Below are the code and all the weights of a small trained network. Each question names an input and a target symbol and asks about switching units off, where a switched-off unit gives its printed mean instead of its output.

import numpy as np


def w(rows, s, z=0):
    codes = np.array(rows[::2]) - 128.0
    scale = np.full(codes.shape[1], s)
    scale[-1] = z or s
    return codes * scale


def norm(h):
    return h / np.sqrt((h * h).mean(-1, keepdims=True) + 1e-5)


def softmax(a):
    e = np.exp(a - a.max(-1, keepdims=True))
    return e / e.sum(-1, keepdims=True)


def log_softmax(a):
    a = a - a.max(-1, keepdims=True)
    return a - np.log(np.exp(a).sum(-1, keepdims=True))


def net(x, mask):
    ids = ['βγδεζλμσ'.index(c) for c in x.split()]
    T = len(ids)
    res = E[ids] + P[:T]
    u = 0
    for l in range(3):
        r = norm(res)
        for j in range(2):
            rows = slice(2 * j, 2 * j + 2)
            q, k, v = (r @ M[l][rows].T for M in (Q, K, V))
            z = softmax(np.where(np.tri(T) > 0, q @ k.T / 2**0.5, -1e9)) @ v
            o = O[l][rows]
            res = res + np.where(mask[u + j], z, o[:, -1]) @ o[:, :-1]
        u += 2
    return log_softmax(norm(res)[-1] @ U[:, :-1].T + U[:, -1])


Q, K, V, O = {}, {}, {}, {}
E = w([
[145,135,173,78],'β',
[83,136,100,139],'γ',
[121,145,143,153],'δ',
[124,144,147,64],'ε',
[96,206,112,120],'ζ',
[98,155,112,133],'λ',
[177,168,54,115],'μ',
[5,134,241,178],'σ',
],0.023)
P = w([
[146,76,57,213],'0',
[197,253,160,99],'1',
[140,227,108,95],'2',
[123,234,80,94],'3',
[145,202,108,117],'4',
[172,207,137,93],'5',
[157,189,130,115],'6',
[223,166,198,98],'7',
[127,168,78,94],'8',
[99,159,64,71],'9',
],0.0065)
Q[0] = w([
[3,127,159,83],'L0H1',
[200,94,230,157],'L0H1',
[235,34,93,206],'L0H2',
[86,26,207,189],'L0H2',
],0.014)
K[0] = w([
[62,101,157,152],'L0H1',
[124,254,171,100],'L0H1',
[184,75,80,191],'L0H2',
[151,59,175,224],'L0H2',
],0.016)
V[0] = w([
[145,251,190,167],'L0H1',
[141,38,141,171],'L0H1',
[230,127,34,122],'L0H2',
[176,253,169,150],'L0H2',
],0.012)
O[0] = w([
[83,227,95,180,208],'L0H1',
[183,148,194,194,34],'L0H1',
[203,61,57,1,105],'L0H2',
[130,142,133,52,254],'L0H2',
],0.0089,0.0093)
Q[1] = w([
[163,165,113,90],'L1H1',
[2,130,183,76],'L1H1',
[164,195,41,79],'L1H2',
[48,185,192,81],'L1H2',
],0.023)
K[1] = w([
[84,117,70,139],'L1H1',
[199,2,160,193],'L1H1',
[166,21,218,84],'L1H2',
[144,59,56,239],'L1H2',
],0.023)
V[1] = w([
[223,62,200,162],'L1H1',
[128,5,136,158],'L1H1',
[114,80,121,91],'L1H2',
[120,138,29,184],'L1H2',
],0.03)
O[1] = w([
[99,248,130,199,2],'L1H1',
[84,141,150,204,91],'L1H1',
[93,135,83,126,181],'L1H2',
[140,127,117,252,149],'L1H2',
],0.021,0.016)
Q[2] = w([
[101,136,252,135],'L2H1',
[71,174,185,60],'L2H1',
[106,127,56,211],'L2H2',
[146,198,96,68],'L2H2',
],0.023)
K[2] = w([
[47,146,252,146],'L2H1',
[23,123,139,95],'L2H1',
[79,128,42,126],'L2H2',
[119,219,167,34],'L2H2',
],0.023)
V[2] = w([
[253,147,154,149],'L2H1',
[49,94,245,139],'L2H1',
[142,210,128,81],'L2H2',
[209,142,138,63],'L2H2',
],0.022)
O[2] = w([
[165,225,210,81,2],'L2H1',
[130,209,56,251,55],'L2H1',
[157,46,112,152,141],'L2H2',
[176,135,23,107,162],'L2H2',
],0.013,0.0066)
U = w([
[72,223,117,56,109],'β',
[107,156,182,174,254],'γ',
[202,190,196,100,153],'δ',
[30,80,65,121,75],'ε',
[192,83,105,44,123],'ζ',
[183,40,166,179,86],'λ',
[51,98,254,77,82],'μ',
[194,170,47,148,104],'σ',
],0.0097,0.005)

Each question gives the input, a string of symbols that net reads in full, and the target symbol t.
The units are the heads (2 rows each of Q, K, V and O). Each row of codes is followed by its name. A weight is (code - 128) times the scale printed after its matrix; where a second scale follows, it is the last column's (O and U).
mask holds one flag per head, layer by layer. A switched-off head (its flag False) gives its mean, the last column of its rows in O, instead of its output. The means were averaged over made-up inputs and are rounded, as every weight is.
A unit's drop is (log p(t) with every unit on - log p(t) with that unit switched off) / (log p(t) with every unit on - log p(t) with every unit switched off).
The circuit of an input: a set's keep is (log p(t) with only the set's units on - log p(t) with every unit switched off) / (log p(t) with every unit on - log p(t) with every unit switched off). Starting from all 6 units, units are removed one at a time, each time the one whose removal leaves the highest keep (on an exact tie, the one counted first), for as long as the keep stays at least 0.8.
circuit, biggest first: the units of the circuit, biggest drop first
most important unit: the unit with the biggest drop
heads that matter: for each layer, one digit per head in row order, 1 if its drop is at least 0.15 and else 0, layers parted by /
drop when u is switched off: that unit's drop, to one decimal
input λ δ ε ε, target λ: most important unit -> L1H2
input μ ε λ λ ε ζ ε δ μ ζ, target μ: circuit, biggest first -> L0H2, L1H2, L2H1, L2H2
input δ ε μ ζ γ β β, target δ: circuit, biggest first -> L1H2, L0H1, L2H1
input σ μ β λ, target σ: circuit, biggest first -> L0H1, L1H2, L2H1, L0H2
input γ ε μ γ μ γ δ γ, target γ: heads that matter -> 10 / 10 / 00
input σ ε ε ζ μ δ, target σ: circuit, biggest first -> L1H1, L1H2, L2H1, L0H2
input β μ γ, target β: circuit, biggest first -> L0H1, L1H1
input σ ε β ε ζ ε λ, target σ: circuit, biggest first -> L1H2, L0H1, L2H1, L0H2
input ε μ σ, target γ: heads that matter -> 00 / 00 / 00
input γ ε δ, target γ: heads that matter -> 10 / 00 / 00
input σ ζ ζ ζ ε, target σ: circuit, biggest first -> L1H2, L2H1, L0H2, L0H1
input μ β λ, target μ: circuit, biggest first -> L0H2, L2H1, L1H2, L2H2
input λ ε σ λ σ ε μ σ λ, target λ: heads that matter -> 11 / 11 / 00
input δ ε δ γ ε ζ σ δ β, target δ: circuit, biggest first -> L1H2, L2H1, L0H1
input ε ζ ζ δ δ β γ ε δ, target ε: heads that matter -> 11 / 11 / 10
input μ λ β λ ε μ ζ λ λ δ, target μ: most important unit -> L0H2
input γ ε μ ζ δ ε β ε ζ λ, target γ: circuit, biggest first -> L0H1, L1H1, L0H2
input μ μ μ ε, target μ: heads that matter -> 11 / 11 / 11
input σ ε ε ε ζ μ ζ γ ζ, target σ: circuit, biggest first -> L1H2, L0H1, L2H1, L0H2
input β λ ε σ, target γ: heads that matter -> 11 / 00 / 00
input μ ζ σ β μ ε β, target μ: heads that matter -> 11 / 11 / 11
input β β ζ δ γ β, target β: drop when L1H1 is switched off -> 0.5
input μ ζ μ μ ε γ, target μ: drop when L0H1 is switched off -> 0.1
